[[127 128 151 128 128 127]
 [129 127 128 128 128 154]
 [129 153 128 129 128 128]
 [131 149 128 129 128 130]
 [140 132 135 128 129 128]
 [129 127 129 128 129 154]
 [129 127 128 128 128 155]]
->
[[128 151 128 128 127 127]
 [127 128 128 128 154 129]
 [153 128 129 128 128 129]
 [149 128 129 128 130 131]
 [132 135 128 129 128 140]
 [127 129 128 129 154 129]
 [127 128 128 128 155 129]]

[[121 128 120]
 [111 120 122]
 [114 118 155]
 [120 123 120]
 [122 138 134]
 [142 112 120]]
->
[[128 120 121]
 [120 122 111]
 [118 155 114]
 [123 120 120]
 [138 134 122]
 [112 120 142]]

[[130 133 128 129 133 118 145 124 114 137 128 141 137 114]
 [127 110 148 123 131 152 100 126 133 130 125 118 124 138]
 [131 130 116 127 130 115 130 117 121 122 134 134 135 130]
 [119 117 143 130 133 142 127 131 123 139 118 136 120 125]]
->
[[133 128 129 133 118 145 124 114 137 128 141 137 114 130]
 [110 148 123 131 152 100 126 133 130 125 118 124 138 127]
 [130 116 127 130 115 130 117 121 122 134 134 135 130 131]
 [117 143 130 133 142 127 131 123 139 118 136 120 125 119]]

[[128 127 127 127 129 126 128 127 127]
 [126 131 129 128 127 134 129 127 133]
 [135 126 136 135 140 129 134 132 131]
 [124 125 127 125 126 127 125 124 128]
 [121 130 129 126 122 141 128 123 136]
 [128 129 134 127 142 116 127 130 133]
 [113 113 148 122 151 128 124 117 153]
 [130 128 124 127 129 117 126 129 121]
 [124 126 128 127 121 139 128 124 130]]
->
[[127 127 127 129 126 128 127 127 128]
 [131 129 128 127 134 129 127 133 126]
 [126 136 135 140 129 134 132 131 135]
 [125 127 125 126 127 125 124 128 124]
 [130 129 126 122 141 128 123 136 121]
 [129 134 127 142 116 127 130 133 128]
 [113 148 122 151 128 124 117 153 113]
 [128 124 127 129 117 126 129 121 130]
 [126 128 127 121 139 128 124 130 124]]

[[149 148 128 135 118]
 [123 125 143 138 116]
 [126 128 132 132 128]
 [127 144 135 119 132]
 [126 103 134 157 141]
 [127 129 129 128 132]
 [136 149 139 113 144]
 [109 123 146 118 109]
 [ 99 109 154 114 145]
 [121 127 136 136 117]
 [136 134 121 131 147]]
->
[[148 128 135 118 149]
 [125 143 138 116 123]
 [128 132 132 128 126]
 [144 135 119 132 127]
 [103 134 157 141 126]
 [129 129 128 132 127]
 [149 139 113 144 136]
 [123 146 118 109 109]
 [109 154 114 145  99]
 [127 136 136 117 121]
 [134 121 131 147 136]]

[[133 135 121]
 [123 132 128]
 [142 134 116]
 [150 115 117]]
->
[[135 121 133]
 [132 128 123]
 [134 116 142]
 [115 117 150]]

[[128 128 132 127 127 129 135 128 127 133 127 127 140 128 127]
 [127 127 127 127 128 127 129 127 127 129 128 127 129 128 128]
 [137 142 129 133 136 129 127 129 130 127 132 135 127 132 133]
 [128 128 127 131 128 130 153 127 129 147 135 132 144 132 134]
 [127 127 127 127 127 127 127 127 127 127 127 128 127 127 127]]
->
[[128 132 127 127 129 135 128 127 133 127 127 140 128 127 128]
 [127 127 127 128 127 129 127 127 129 128 127 129 128 128 127]
 [142 129 133 136 129 127 129 130 127 132 135 127 132 133 137]
 [128 127 131 128 130 153 127 129 147 135 132 144 132 134 128]
 [127 127 127 127 127 127 127 127 127 127 128 127 127 127 127]]

[[128 128 130 127 130 133 127 124 130 127 127 129 127 127 127]
 [126 129 127 130 126 125 126 132 127 128 127 126 127 131 128]
 [126 130 129 130 127 129 124 129 128 127 125 127 126 131 127]
 [133 120 128 120 120 121 142 142 120 142 152 122 146 118 141]
 [126 130 127 130 126 125 125 133 126 128 127 126 127 131 128]
 [126 130 126 131 125 122 127 135 125 129 127 126 127 131 129]]
->
[[128 130 127 130 133 127 124 130 127 127 129 127 127 127 128]
 [129 127 130 126 125 126 132 127 128 127 126 127 131 128 126]
 [130 129 130 127 129 124 129 128 127 125 127 126 131 127 126]
 [120 128 120 120 121 142 142 120 142 152 122 146 118 141 133]
 [130 127 130 126 125 125 133 126 128 127 126 127 131 128 126]
 [130 126 131 125 122 127 135 125 129 127 126 127 131 129 126]]

[[127 130]
 [101 139]
 [133 132]
 [150 136]
 [134 108]]
->
[[130 127]
 [139 101]
 [132 133]
 [136 150]
 [108 134]]
